[128 = 0]

jc-ls: [144 154 150 144 194 147 151 171 133 120 122 135 101 124 119 133 144  99
  96 139 169  58 146]
jc-ls: [122 105 111 128 149 122 113  94 150 155 129 132 132 158 130 122 112 118
 129 124 110 134 106]
zp-ff: [132 119 111 123 128 154 145 117 140 144 126 140 136 150 110 119 116 111
 131 139 105 135 119]
hr-bb: [118 130 128 162 103 152 124 139 114 158 124 118 126 115 128 124 126 153
 113 143 119 149 126]
jc-ls: [165 134 160 110 149 122 134 149 116 102 139 130  83  96 123 135 108 144
 110 163 142 126 140]
jc-ls: [151 146 137  96 123 143 203 124 141 115 128 165 162 160 109 137 117  81
 158 170 120 121 123]
hr-bb: [101 117  94 147 116 152 103 141 135 145  96 140 139 131 109 102 110  99
 107  77  88 154 108]
mh-tm: [100 139 150 158  90 121 120 160  97 147 116 143 100  87 164 149 137 144
 147 117 173 119 130]
zp-ff: [144 135 155 128 138 106 119 137 120 115 131 123 113 106 134 133 109 144
 106 147 128 146 127]
hr-bb: [142 123 125 123  76 113 133 138 129 123 102 123 127 101 133 125 122 133
 156 114 148 144 114]
zp-ff: [136 170 156 163 126  54 108 145 130  85 111  48 180  99 162 137 199 164
 113  92 195  93 144]
mh-tm: [168 136 128 105 108 118 159 140 146  97 101 125 149 121 105 116 113 104
 136 129 127 141 114]
jc-ls: [141 160 165 150 118 109 142 141 112 115 134 101 152 109 138 139 138 160
 106 164 137 144 137]
sb-zd: [129 142 136 155 139 145 132 151 123 136 122 120 123 118 123 126 135 132
 103 136 137 116 134]
jb-jl: [143 127 127 113 122 119 133 130 134 112 120 127 129 123 122 124 122 121
 134 123 130 132 124]
jb-jl: [102 106 103 116 124 109 100  78 138 135 145 119 160 162 138 125 135 136
 143 106  96 150 121]
jb-jl: [142 137 156 124 146 111 148 104 131 132 146 135 148 147 131 139 102 132
 116 182 104 155 117]
sb-zd: [136 134 159 155 110 109 115 155 107 141 122 112  82  78 160 145 136 170
 133 140 189 112 132]
zp-ff: [100 161 132 157 112 134 133 168 112 114 110 122 154 114 135 132 169 117
 122  91 152 101 146]
jc-ls: [173 125 135 123 163 103 150  96 166 131 130  99 149 156 123 126 126 128
 125 167 140 114 111]
jb-jl: [132 125 113  89 157 110 120 140 143  81 116 141 116 130 122 124 143  84
 143  69 151  82 138]
zp-ff: [154 136 126 134 120 154 192 141 155 154  93 158 143 148 109 125 107  75
 147 155 140 112  99]
jc-ls: [108 110 100 129 123 153 128 116 138 155 121 150 129 151 121 120 121 104
 143 111 111 126 116]
sb-zd: [150 116 162 104 136  47 123  94 148 128 115 156 130 130 156 143  64 109
 142 146 124 171  77]
hr-bb: [125 167 175 135 135 104 157 144 110 111 137 143 149 122 147 153 130 124
 120 160 141 126 136]
zp-ff: [132 127 111 136 101 135 106 153 125 111 104 103 129  99 112 106 132 138
 111  92 119 147 130]
sb-zd: [131 135 109 111 113 135 147 141 137 102 112 127 149 133 115 122 154 101
 151  95 143 101 137]
mh-tm: [172 135 129 137 133 155 173 146 151 141 105 123 126 130 101 117 117 110
 122 164 142 112 115]
jb-jl: [143 130 136 121 118 124 135 147 126 119 115 136 110 107 127 129 117 122
 134 127 144 126 124]
zp-ff: [157  90 100  97 137 116 121  81 162 135 133 111 124 153 118 115 118 132
 151 131 122 130 111]
jc-ls: [147 109 109 133 137 146 134 115 150 154 122 117 117 141 115 116 124 128
 131 140 133 116 116]
sb-zd: [129 128 127 162 134 172 134 119 117 165 158  94 122 136 123 128 151 179
 108 181 125 123 148]
jb-jl: [ 87  99 107 157  88 133  79 113 109 175 135 116 100 112 159 132 142 175
 150 103 140 139 127]
sb-zd: [134 100  85 106 118 143 111  91 139 121 153  83 134 146 116 114 169 163
 152 114 126 115 150]
sb-zd: [101 128 112 167 133 163 111 115 117 159 156  87 139 143 132 126 177 174
 113 137 128 110 155]
mh-tm: [141 121 131 148 173 124 107 132 147 145 113 123 112 129 118 114  98 118
  82 130 114 134 107]
zp-ff: [ 97 128 139 135 138 160 145 101 109 168 169 165 131 162 135 146 110 134
 127 184  88 149 132]
hr-bb: [138 110 120 148 109 180 131 124 114 171 149 110  90 117 119 125 128 180
 126 179 127 137 139]
mh-tm: [130 124 124 114  93 103 110 130 128 105 104 134 150 112 118 113  89 118
 118 101  83 195 103]
zp-ff: [143 112 107 133 112 108 116  89 151 137 129  75 161 144 131 117 150 160
 139 127 130 138 119]
mh-tm: [137 133 144 125 109 130 163 132 120 140 135 138 109 120 148 151 146 136
 172 157 182  92 136]
mh-tm: [118 169 132 146  71 169 171 194  99 106 104 133 145  94 116 131 166 117
 139 113 157 107 156]
jc-ls: [142 109 107 170 103 169 125 126 136 183 117  92 114 121 116 110 129 167
 118 154 130 140 116]
hr-bb: [107 131 139 129 156  97  99 109 121 118 152 116 135 136 151 140 146 145
 119 118 130 120 140]
mh-tm: [139 124 112 130 146 133 124 122 146 125 123 107 140 141 113 114 139 123
 115 118 124 116 128]
mh-tm: [ 69 152 134 107  79 154 141 139  69  97 171 160 146 123 143 155 168 142
 162 120 114 134 180]
hr-bb: [109 107  86 119 104 164 121 128 131 138 118 140 124 137 111 112 133 111
 147  90 111 128 128]
jb-jl: [140 139 128 129 148 138 135 148 131 110 125 115 124 123 117 124 148 122
 115 122 145  97 144]
sb-zd: [ 96 122 121 106  98 167 121 152  87 118 145 172  87 104 124 135 120 129
 144 114 111 141 154]
hr-bb: [123 120  99 107  92 186 164 142 122 133 123 163 118 135 102 122 128 101
 163 125 119 120 136]
hr-bb: [123 115 152 144 136  96  77 107 107 144 160  99  94 103 160 140 121 198
 108 153 131 156 133]
sb-zd: [135 119 121 122  92 129 132 121 120 130 140 102 114 114 143 137 164 166
 170 131 172 105 146]
jc-ls: [129 127 133 120 144  72 105  94 144 110 134 101 161 143 147 131 138 137
 128 113 128 134 120]
jb-jl: [149 136 164 132 118 138 154 176 111 140 108 173  63  83 135 144  89 114
 135 158 167 119 118]
sb-zd: [127 107  89 130 147 127  87 100 148 122 139  69 142 145 119 107 170 156
 118  92 125 110 142]
jb-jl: [110  86  85 118 123 118  86  61 143 149 156  91 143 163 138 119 152 166
 152 108 110 137 128]
jb-jl: [125 118 127 115 173 111 104 120 131 117 146 121  95 131 144 137 153 133
 134 108 165  76 147]
zp-ff: [137 122 117 102 160 137 134 132 142 111 125 150 115 141 109 121 118  92
 126 114 120 108 129]
hr-bb: [ 72 117  93 137   4 166 121 149  86 147 112 148 129  95 140 129 147 146
 190  78 127 163 135]
mh-tm: [129 109 104 142 136 115  94 110 150 141 115  96 137 136 127 110 133 137
 116  99 123 132 113]
[119 152 116 195  65 141 141 159 134 157  73  94 185 112 125 111 149 129
 118 105 138 145 105]  hr-bb
[ 98 116 109 111 105 110 117  92 128 126 143 130 155 151 147 136 150 130
 169 100 125 129 131]  sb-zd
[126 128 134 133 140 133 131 116 129 142 137 135 134 142 125 129 111 128
 115 151 105 145 121]  sb-zd
[131 111 106 121 109 124 116 104 141 131 123 113 149 140 119 113 120 134
 132 118 100 159 114]  mh-tm
[121 126 113 125 126 131 132 110 136 129 134 119 152 149 125 125 145 126
 137 123 121 123 131]  sb-zd
[166 107 125  95 131  87 120  80 150 109 145  90 141 140 129 124 125 158
 142 148 123 147 121]  jb-jl
[129 131 164 109 128 113 141 127 109 130 143 174 101 118 144 151  84 124
 137 168 120 154 120]  mh-tm
[132 152 131 159  56 159 155 160 103 132 117  97 150  96 122 126 157 166
 134 147 141 145 144]  jc-ls
[150 127 117 100 126 170 151 154 125 105 124 147 107 119  90 114 112 107
 123 133 109 130 140]  sb-zd
[164 114  91 103 113 130 140 103 166 107 109  97 177 153  87  94 120 114
 127 118  87 159 110]  mh-tm
[214 153 174 102 122  77 167 129 144  75 120  89 157 105 111 126  99 148
 108 193 127 171 116]  jb-jl
[133 106 104 129  64 130 135 140 136 151  90 133 104 103 140 126 133 123
 188  95 179 111 109]  zp-ff
[175 165 158 142 115 118 195 152 144 118 101 113 163 122 122 135 138 113
 134 171 169 107 118]  hr-bb
[132 140 143  89 141 107 151 125 128  91 136 160 140 140 128 140 119  94
 144 129 123 122 132]  jc-ls
[ 84 165 123 129  46 198 200 173  89 127 116 193 169 130 112 139 138  82
 167 129 106 141 145]  jc-ls
[129 162 159 168 122 166 186 151 115 163 130 144 143 134 127 144 128 125
 117 196 135 121 130]  sb-zd
[139 163 154 152 134 105 107 169 114  86 113  89 147  88 122 119 138 148
  69 113 124 147 141]  zp-ff
[127 137 153 120 103  86 136 141 122 118 108 154 121 105 156 147 115 111
 159 115 164 126 112]  sb-zd
[120 119 104 123 118 135 121 116 136 127 126 119 146 141 119 117 139 124
 135 106 113 132 128]  jb-jl
[173 120 144  95 117  73 122 114 139  92 125 102 122 105 135 129 115 150
 142 135 147 145 119]  jb-jl
[136 132 140 116 132 139 149 133 126 128 128 160 123 132 116 129  93 107
 122 154 103 150 119]  sb-zd
[ 74 146 113 140  89 189 152 147  90 139 149 153 142 137 129 141 172 128
 153 121 125 109 166]  sb-zd
[108 152 138 122  92 141 167 161 109 117 113 172 139 120 134 144 135  91
 160 116 147 113 134]  sb-zd
[126 137 119 140 133 155 128 133 127 124 129 116 155 137 101 110 123 128
  89 134  80 157 132]  zp-ff
[121 109 131 102 145 105  84 115 114 109 154 127  89 113 142 134 124 153
 128 112 127 132 143]  zp-ff
[140 122 145 135 149 137 116 138 123 143 127 145  95 114 117 122  77 130
  88 157  96 164 113]  hr-bb

lm-nb: [149 152 130 141  93 169  87 112 123 133 129  86 127  82 116 146  89  90
 143 149 157 129 139]
ms-gt: [148 137 136 126 123 120 119  91 153 130  97 135 126 115 141 119 112 127
 143 159 116  90 168]
lm-nb: [155 146 132 140 103 147  86 100 129 127 119 108 123  87 123 141  83  88
 141 168 142  91 159]
br-hc: [103 122 137 110  96 119 142 145 157 104 152  88 138 142 168 132 130 146
 128 148 108 155 133]
jd-bp: [133 124 135 124 108 120 108 131 120 120 130 112 123 109 120 160  92 105
 125 153 135 106 121]
ms-gt: [147 116 143 114 100 121 123 100 119 129  38 134 124  95 115 159  90 134
 134 161 133 102 102]
ms-gt: [121 120 128 142 149 109 147 129 137 110 124 179 127 162 159  82 162 135
 113 148  95  97 164]
br-hc: [111 117 143 113 102 120 135 153 126 121 134 104 129 126 129 159 116 131
 120 136 133 149  94]
lm-nb: [154 121 107 118 166  86 112  87 134 128 111 156 120 130 122 128 103 130
 138 132 106  55 166]
ms-gt: [125 121  61 141 135 144  90 130  94  82 167 100 134 135 146 114 114 112
 119 121 113 119 149]
br-hc: [143 136 116 133 161 120 121 109 131 141 137 148 124 132 118 114 132 125
 136 111 125 104 153]
br-hc: [119 134 112 112 139 107 125 123 168 116 192  94 134 150 160 119 129 141
 141 122 103 126 174]
jd-bp: [119 137 139 127 141 109 141 130 169 128 178 131 130 155 157 103 150 134
 132 134 107 121 174]
jd-bp: [133 184 167 172 108 191 109 144 156 160 213 105 127 109 128  98 151  71
 139 138 166 163 177]
br-hc: [107 116 147 111  88 125 134 159 125 117 136  90 131 121 131 167 111 129
 119 142 136 159  86]
jd-bp: [163 154 124 133 177 139 126  83 139 184 111 154 123 115  88 111 141 137
 159  78 149 122 147]
lm-nb: [131 134 138 145 122 154 120 145 100 142 126 135 123 111  99 138 128 104
 119 120 158 144  99]
lm-nb: [129 115 116 121 146 108 120 136 104 131 135 135 121 128 101 155 111 122
 120 109 135 112 101]
lm-nb: [122 125 140 125 106 116 129 128 147 108 128 123 129 132 157 125 120 125
 125 168 110 110 150]
ms-gt: [144 172 159 173 150 173 120 137 130 179 179 157 119 117  94  98 162  81
 132 107 170 142 153]
ms-gt: [131 117 161 106 105 116 145 125 129 146  68 128 125 108 108 167 110 145
 132 136 142 137  80]
br-hc: [135 115 129 135 139 130 111 154  62 149 115 148 113 103  58 180 101  96
 108 101 172 122  52]
br-hc: [141 140 100 136 138 146  88 127 104 134 174  96 124 107  99 150  99  96
 134 103 153 126 127]
lm-nb: [148 134 117 148 166 150 114 133  72 169 118 160 116 108  55 144 129 104
 123  72 174 133  79]
ms-gt: [136 133 149 121 125 117 136 112 152 139 109 137 127 124 133 127 126 135
 138 143 123 115 143]
ms-gt: [117 109 138 142 140 115 156 144 110 116  92 191 125 154 136 101 161 135
 102 143 111 112 117]
br-hc: [114 115 157 112 115 106 158 139 144 128 103 140 129 139 139 136 137 150
 122 144 117 134 109]
jd-bp: [131 101  96  82 136  77 133  90 149 105  86 109 134 138 151 146  99 179
 144 128  88  99 135]
jd-bp: [106 138 142 159 107 172 138 170 113 120 156 130 133 136 139 101 166 109
 108 132 142 176 117]
lm-nb: [144 136 117 138 152 144 118 119 103 154 120 143 123 114  90 131 129 119
 133  94 152 131 112]
jd-bp: [137 140 130 120 136 117 124 107 160 137 148 116 129 129 137 123 122 133
 146 128 120 115 164]
jd-bp: [144 149 115 133 112 177 113 103 126 142 103  94 136  98 119 123 124 132
 151 109 151 167 125]
[105 111 101 125 161  95 146 144 137  99 173 146 132 179 162  96 160 149
 113 117  88 117 155]  br-hc
[142 140 115 125 118 143 102 109 130 132 134  92 129 104 120 143 100 118
 145 125 140 129 137]  lm-nb
[125 123 108 146 126 150 117 141  94 112 125 134 129 127 124 119 133 114
 114 125 134 135 115]  br-hc
[106 118 169 140  91 120 145 162 133 103 125 149 126 139 158 122 138 111
 101 189 115 118 128]  lm-nb
[112 132 136 131 132 146 136 167 109 149 170 113 128 130  99 145 144 122
 120  86 158 181  82]  ms-gt
[136 112 122 118 159  75 136 104 145 116 111 171 122 152 145 114 126 142
 126 148  90  61 166]  lm-nb
[147 109 115 109 156  91 124 103 108 140  78 155 119 119  94 158 100 141
 132 113 127  85 103]  jd-bp
[143 146 137 132 145 127 122 112 147 153 147 133 124 123 116 122 129 119
 142 119 136 115 155]  jd-bp
[131 144  99 145 114 167 104 118 129 106 149  96 137 122 154 100 129 116
 135 135 124 142 164]  br-hc
[133 127 133 137 143 124 147 112 136 131  91 172 128 142 140  93 155 143
 127 135 112 113 147]  br-hc
[117 112 116 141 128 153 143 150  80 122  83 153 131 131 113 121 152 138
 107 107 139 162  73]  jd-bp
[136 117 106 130 125 120 116 107 121  99  96 138 129 128 149 116 114 129
 125 156 105  91 151]  ms-gt
[169 168 125 162 137 159  86  78 148 142 137 137 122 100 130  91 115  85
 151 156 134  78 214]  ms-gt
[125 126 125 129 140 131 136 135 119 136 129 136 128 134 117 126 141 135
 125 107 134 143 112]  lm-nb
[100 135 177  96 140  88 183 151 199 162 186 118 133 167 145 129 169 171
 140 102 117 171 131]  ms-gt
[113 105 157 105 135  83 157 152 127 139 118 151 121 142 111 161 128 144
 114 124 126 122  83]  br-hc
[113 113 103 116  92 149 131 130 117  93  92  88 142 125 156 130 123 155
 127 134 117 168 103]  jd-bp
[129 124 153 125 118 125 146 125 132 138  85 149 127 124 125 130 134 138
 127 142 130 129 112]  br-hc

cf_bm: [132 137 134 137 138  86 135 105 158 102 135 116 138 139 100 111 120 138
 128 137 104 130 135]
cf_bm: [139 111 159 119 118 126 150  97 138  85 117 131  95 131 105 115  76 111
 123  75 101 131 130]
cf_bm: [140 130 127 142 131 140 142 147 176 139 128 119 126 112 156 162 138 127
 155 120 142 138 127]
dl_ll: [143 105 135 124 123 122 114 117  97 117 145 154 113 150 107 118 131 124
 123 160 139 122 123]
jq_lz: [121 128 125 123 114 152 142 134 113 126 114  96 120 117 135 142 133 123
 109 104 129 126 125]
mm_sl: [150 104 143 132 143 136 116 109 153 137 136 181 108 129 136 128 105 111
 173 119 123 141 125]
dl_ll: [140 125 120 173 146 107 151 123 173 129 132 117 133 118  95 125 135 133
 131 145 121 148 130]
jq_lz: [131 147 144 126 119  97 141 176 178 117 124 188 139 126 133 113  67 134
 130 108 155 132 144]
mm_sl: [135 133 122 131 140 117 122 115 154 135 133 118 140 127 135 140 140 129
 148 136 118 135 128]
cf_bm: [120 133 134 147 120 144 166 143 141 111 118  84 110 113 126 137 137 135
 115 103 124 125 128]
mm_sl: [105 132  96 137 154 137 100  99  86 176 118 129 156 116 113 100 147 125
 117 142 101 140 125]
cf_bm: [108 149 128 103 119 123 125 126 111 118 118 103 141 130 137 122 124 134
 111 110 115 116 132]
mm_sl: [171  94 137 165 133 114 145 128 171 120 141 169 107 129  92 135 108 114
 140 148 149 152 126]
jq_lz: [127 142 171  96 106 106 135 161 141  73 148 150 106 158 153 121 105 149
 143 122 145  91 136]
mm_sl: [126 134 112 148 162 121 114  97 149 150 142 100 143 127 135 134 177 138
 165 159  99 134 124]
dl_ll: [147 102 132 177 130 131 164 134 142 115 133 128 100 121  83 124 130 126
 114 141 139 142 124]
mm_sl: [115 148  98 140 129 100 122 148 112 147 126 122 171 127 102 114 144 142
  88 169 144 133 134]
dl_ll: [166  89 141 137 114 136 143 110 130 100 138 118  93 138 104 154 132 110
 125 138 140 134 119]
jq_lz: [ 87 144 136 152 152 168 144 146 132 153 115 141 110 100 157  96 125 142
 157  82 101 122 129]
jq_lz: [ 92 138 150 150 152 162 136 151 118 134 144 140  94 126 163  96 159 159
 174 123 111  99 125]
mm_sl: [112 128 112 152 161 132 105 114 105 162 143 141 137 130 122 102 168 141
 147 169 112 127 123]
jq_lz: [107 134 113 140 163 153 120  85 136 168 106 118 137  99 138 114 125 116
 154  85  73 149 126]
cf_bm: [144  73 134 187 122 193 167 153  91 134 131 140  61 111  96 131 149 116
 112 136 160 136 110]
mm_sl: [117 108 139 151 131 153 135 139  81 126 139 150  93 133 109  97 141 136
 121 144 133 115 121]
cf_bm: [136 115 148  91 104 137 129  99 102  89 123 101 105 142 127 140 112 113
 114  98 115 116 124]
mm_sl: [113 124 136 107 140 165 112  90 108 139 119 118 111 121 159 127 130 117
 158  87  88 123 122]
jq_lz: [126 133 119 144 117 123 146 170 140 143 107 169 142 108 109 114  82 122
  94 110 158 147 137]
dl_ll: [ 99 157 138 135 130 137 163 143 160 117 107  92 125 104 146 121 112 140
 128  69 102 124 136]
cf_bm: [108 145 123 122 111 155 148 154 117 125 115  70 127 114 155 152 155 138
 110 107 134 115 126]
jq_lz: [141 134 113 137 136 101 125 130 171 151 113 165 161 112 112 124  84 113
 123 117 133 160 138]
dl_ll: [137 133 103 122 151 125 102  92 160 169 117 125 162 112 146 149 130 110
 156 120 106 156 128]
jq_lz: [136 125 127 140 137 120 122 133 139 131 147 131 128 137 131 134 155 138
 147 164 138 124 125]
cf_bm: [124 126 102 182 141 128 140 156 112 147 150  96 134 128 103 130 206 155
 113 207 153 125 120]
dl_ll: [138 124 108 149 134 147 140 130 160 159 112 111 137  98 136 158 133 113
 133 112 132 155 126]
dl_ll: [162  99 119 121 123 134 110 106 125 137 136 132 125 135 125 162 139 105
 135 151 144 142 119]
dl_ll: [ 99 160 127 110 157  85  92 101 125 136 137 155 164 145 128  76 119 148
 148 142  87 117 139]
[110 109 107 157 138 158 133 103  64 150 113 112 119 113  82  97 143 119
  87 129 107 139 119]  mm_sl
[127 156 121 132 134  92 133 136 174 122 135  99 158 130 136 141 145 146
 137 146 126 128 136]  dl_ll
[125 113 121 129 124 135 114 123  70 131 137 133 122 142 105 113 150 130
 105 164 137 119 121]  cf_bm
[146 103 132 125 147 159 125  56 154 137 113 106 107 110 139 152 118  93
 169  75  76 153 119]  mm_sl
[ 97 148 152 121 149 132 128 123 147 130 117 168 120 119 151  83  82 135
 163  70  88 122 137]  jq_lz
[151 114 130 159 141 123 148 104 170 115 140  88 114 126 116 153 158 128
 150 142 114 139 123]  mm_sl
[123 126  97 168 156 147 129 122 142 181 115 127 145  96 122 129 146 121
 136 131 118 158 125]  jq_lz
[110 132 106 184 144 155 151 179 137 179 114 161 133  90 121 109 128 135
 119 127 151 148 129]  jq_lz
[132 138 140  99 103 134 143 135 144  99 121  81 121 129 158 166 128 126
 126  97 132 116 129]  jq_lz
[ 92 148 119 157 127 153 155 184 116 151 110 136 129 100 131 103 123 144
 103 107 143 126 133]  dl_ll
[137 121 119 132 123 128 128 129 121 130 130 116 131 129 119 141 142 125
 116 145 140 131 125]  jq_lz
[134 136 158  66 103 115 131  87 146  74 112  93 119 140 148 146  79 111
 129  58  93 118 134]  cf_bm
[117 149 130  87 124 127 106 127 133 135 119 134 147 129 168 135 111 126
 143 102 121 121 133]  mm_sl
[112 137 141 144 132 130 155 132 141 112 120 116 114 119 120 108 114 137
 124  97 108 125 132]  dl_ll
[148 120 106 165 144 124 140 120 175 153 123 115 142 107 114 151 140 118
 136 138 129 160 126]  dl_ll
[125 118 109 195 129 154 171 183 134 156 117 136 118  94  99 123 137 132
  97 137 165 148 126]  dl_ll
[124 134 131 122 136 128 118 125 134 132 135 130 130 132 146 129 139 134
 150 133 121 121 128]  mm_sl
[176 117  97 139 115  90 124 138 166 138 134 122 166 130 101 177 139 114
 104 184 176 158 129]  jq_lz
[141 139 117  87 119 123 101 118 143 136 128 104 154 134 170 174 142 119
 145 131 135 128 127]  dl_ll
